Below is a small trained network, with its code and all its weights. Each question gives an input and a target symbol and asks what happens when units are switched off, that is, made to give their printed mean instead of their output.

import numpy as np


def w(rows, s, z=0):
    codes = np.array(rows[::2]) - 128.0
    scale = np.full(codes.shape[1], s)
    scale[-1] = z or s
    return codes * scale


def f(y):
    return np.maximum(y, 0)


def softmax(a):
    e = np.exp(a - a.max(-1, keepdims=True))
    return e / e.sum(-1, keepdims=True)


def log_softmax(a):
    a = a - a.max(-1, keepdims=True)
    return a - np.log(np.exp(a).sum(-1, keepdims=True))


def net(x, mask):
    ids = ['γδεζθλμξπσφψ'.index(c) for c in x.split()]
    T = len(ids)
    res = E[ids] + P[:T]
    r = res
    for j in range(3):
        rows = slice(2 * j, 2 * j + 2)
        q, k, v = (r @ M[0][rows].T for M in (Q, K, V))
        z = softmax(np.where(np.tri(T) > 0, q @ k.T / 2**0.5, -1e9)) @ v
        o = O[0][rows]
        res = res + np.where(mask[j], z, o[:, -1]) @ o[:, :-1]
    y = f(res @ A[0][:, :-1].T + A[0][:, -1])
    res = res + np.where(mask[3:27], y, B[0][:, -1]) @ B[0][:, :-1]
    return log_softmax(res[-1] @ U[:, :-1].T + U[:, -1])


Q, K, V, O, A, B = {}, {}, {}, {}, {}, {}
E = w([
[32,186,249],'γ',
[118,32,79],'δ',
[196,220,123],'ε',
[149,118,87],'ζ',
[49,103,58],'θ',
[101,107,138],'λ',
[132,117,100],'μ',
[209,94,168],'ξ',
[113,224,69],'π',
[125,119,109],'σ',
[135,120,100],'φ',
[48,88,184],'ψ',
],0.019)
P = w([
[228,130,141],'0',
[255,155,86],'1',
[243,171,76],'2',
[181,184,104],'3',
[171,202,117],'4',
[175,202,94],'5',
[154,196,126],'6',
[211,226,41],'7',
[181,189,121],'8',
[177,175,147],'9',
],0.003)
Q[0] = w([
[155,130,31],'head 0',
[5,188,190],'head 0',
[127,101,116],'head 1',
[95,144,141],'head 1',
[107,224,47],'head 2',
[185,167,156],'head 2',
],0.012)
K[0] = w([
[77,92,82],'head 0',
[143,190,255],'head 0',
[117,72,63],'head 1',
[125,142,66],'head 1',
[134,197,87],'head 2',
[173,186,133],'head 2',
],0.018)
V[0] = w([
[148,155,103],'head 0',
[68,118,112],'head 0',
[202,151,216],'head 1',
[187,4,161],'head 1',
[148,215,75],'head 2',
[80,97,174],'head 2',
],0.012)
O[0] = w([
[108,104,114,96],'head 0',
[107,186,94,229],'head 0',
[217,119,239,2],'head 1',
[251,136,59,81],'head 1',
[64,70,191,172],'head 2',
[169,182,115,119],'head 2',
],0.012,0.0033)
A[0] = w([
[158,88,103,155],'neuron 0',
[87,221,80,131],'neuron 1',
[106,161,134,190],'neuron 2',
[157,186,58,64],'neuron 3',
[124,145,168,233],'neuron 4',
[109,138,143,201],'neuron 5',
[107,146,128,128],'neuron 6',
[125,120,2,144],'neuron 7',
[178,226,122,118],'neuron 8',
[160,158,230,133],'neuron 9',
[104,106,13,160],'neuron 10',
[151,154,184,65],'neuron 11',
[84,179,146,55],'neuron 12',
[193,76,94,201],'neuron 13',
[140,174,230,253],'neuron 14',
[159,128,36,171],'neuron 15',
[221,185,158,189],'neuron 16',
[150,162,188,71],'neuron 17',
[141,182,75,68],'neuron 18',
[65,122,142,64],'neuron 19',
[131,73,196,148],'neuron 20',
[11,63,184,171],'neuron 21',
[50,98,107,187],'neuron 22',
[162,122,178,219],'neuron 23',
],0.011,0.0042)
B[0] = w([
[70,136,241,150],'neuron 0',
[153,142,98,197],'neuron 1',
[189,123,81,161],'neuron 2',
[153,169,144,181],'neuron 3',
[190,115,91,155],'neuron 4',
[98,103,66,158],'neuron 5',
[121,122,98,149],'neuron 6',
[120,132,201,222],'neuron 7',
[128,86,202,165],'neuron 8',
[62,102,89,154],'neuron 9',
[52,144,161,219],'neuron 10',
[7,129,155,139],'neuron 11',
[107,70,150,163],'neuron 12',
[113,86,187,169],'neuron 13',
[147,64,82,170],'neuron 14',
[83,131,197,201],'neuron 15',
[159,90,140,164],'neuron 16',
[92,149,161,141],'neuron 17',
[177,126,164,169],'neuron 18',
[135,100,158,181],'neuron 19',
[151,125,3,159],'neuron 20',
[198,189,104,252],'neuron 21',
[202,186,105,213],'neuron 22',
[112,81,100,145],'neuron 23',
],0.0055,0.019)
U = w([
[71,78,109,3],'γ',
[118,167,195,184],'δ',
[159,51,22,224],'ε',
[123,98,141,40],'ζ',
[101,225,100,158],'θ',
[158,142,138,166],'λ',
[125,116,143,173],'μ',
[200,76,138,219],'ξ',
[223,186,2,114],'π',
[138,127,136,23],'σ',
[130,107,136,135],'φ',
[249,221,142,76],'ψ',
],0.0085,0.0047)

Each question gives the input, a string of symbols that net reads in full, and the target symbol t.
The units are the heads (2 rows each of Q, K, V and O) and the neurons (one row each of A and B). Each row of codes is followed by its name. A weight is (code - 128) times the scale printed after its matrix; where a second scale follows, it is the last column's (O, A, B and U).
mask holds one flag per unit, heads first, then neurons. A switched-off unit (its flag False) gives its mean, the last column of its rows in O or B, instead of its output. The means were averaged over made-up inputs and are rounded, as every weight is.
A unit's drop is (log p(t) with every unit on - log p(t) with that unit switched off) / (log p(t) with every unit on - log p(t) with every unit switched off).
The circuit of an input: a set's keep is (log p(t) with only the set's units on - log p(t) with every unit switched off) / (log p(t) with every unit on - log p(t) with every unit switched off). Starting from the 12 units with the biggest drops (on a tie, the unit counted first), units are removed one at a time, each time the one whose removal leaves the highest keep (on an exact tie, the one counted first), for as long as the keep stays at least 0.8.
units of the circuit, in order: the units of the circuit, biggest drop first
most important unit: the unit with the biggest drop
k most important neurons: the k neurons with the biggest drops, biggest first
which heads matter: for each layer, one digit per head in row order, 1 if its drop is at least 0.15 and else 0, layers parted by /
input θ π γ θ δ ε π π ζ, target π: most important unit : neuron 21
input σ μ θ λ ψ, target θ: units of the circuit, in order : (head 1; head 2)
input λ π δ θ λ, target θ: which heads matter : 010
input θ σ ψ σ ε, target ε: 2 most important neurons : (neuron 14; neuron 20)
input μ π φ ζ ε γ φ, target ε: units of the circuit, in order : (neuron 20; head 2; neuron 7; neuron 15)
input δ ξ φ, target ξ: units of the circuit, in order : (head 1; neuron 21; neuron 13)
input θ π μ π μ θ ζ, target θ: which heads matter : 110
input ψ ε μ, target ε: 3 most important neurons : (neuron 20; neuron 7; neuron 15)
input ψ ξ ψ, target ξ: units of the circuit, in order : (head 1; head 0)
input ψ ξ σ, target ξ: 2 most important neurons : (neuron 21; neuron 16)
input γ δ δ σ, target δ: which heads matter : 011
input ε ψ ψ, target ε: which heads matter : 110
input σ φ μ σ π φ, target π: which heads matter : 011
input μ θ μ φ, target θ: which heads matter : 110
input γ ψ ξ, target ξ: which heads matter : 011
input μ ζ φ ψ ψ ψ λ, target ψ: units of the circuit, in order : (head 2)
input π μ φ ξ, target ξ: which heads matter : 010
input θ ε π φ λ, target π: which heads matter : 010
input ψ μ σ ψ π ζ φ π ε, target ε: 2 most important neurons : (neuron 20; neuron 14)
input ψ μ θ μ φ, target θ: most important unit : head 0
input μ ζ π θ π λ ζ σ, target π: which heads matter : 011
input φ ε μ π λ μ, target π: 2 most important neurons : (neuron 21; neuron 20)
input φ φ ε φ π σ, target π: 3 most important neurons : (neuron 21; neuron 20; neuron 22)
input σ ε φ, target ε: 2 most important neurons : (neuron 20; neuron 7)
input ψ δ θ δ μ, target δ: 2 most important neurons : (neuron 7; neuron 15)
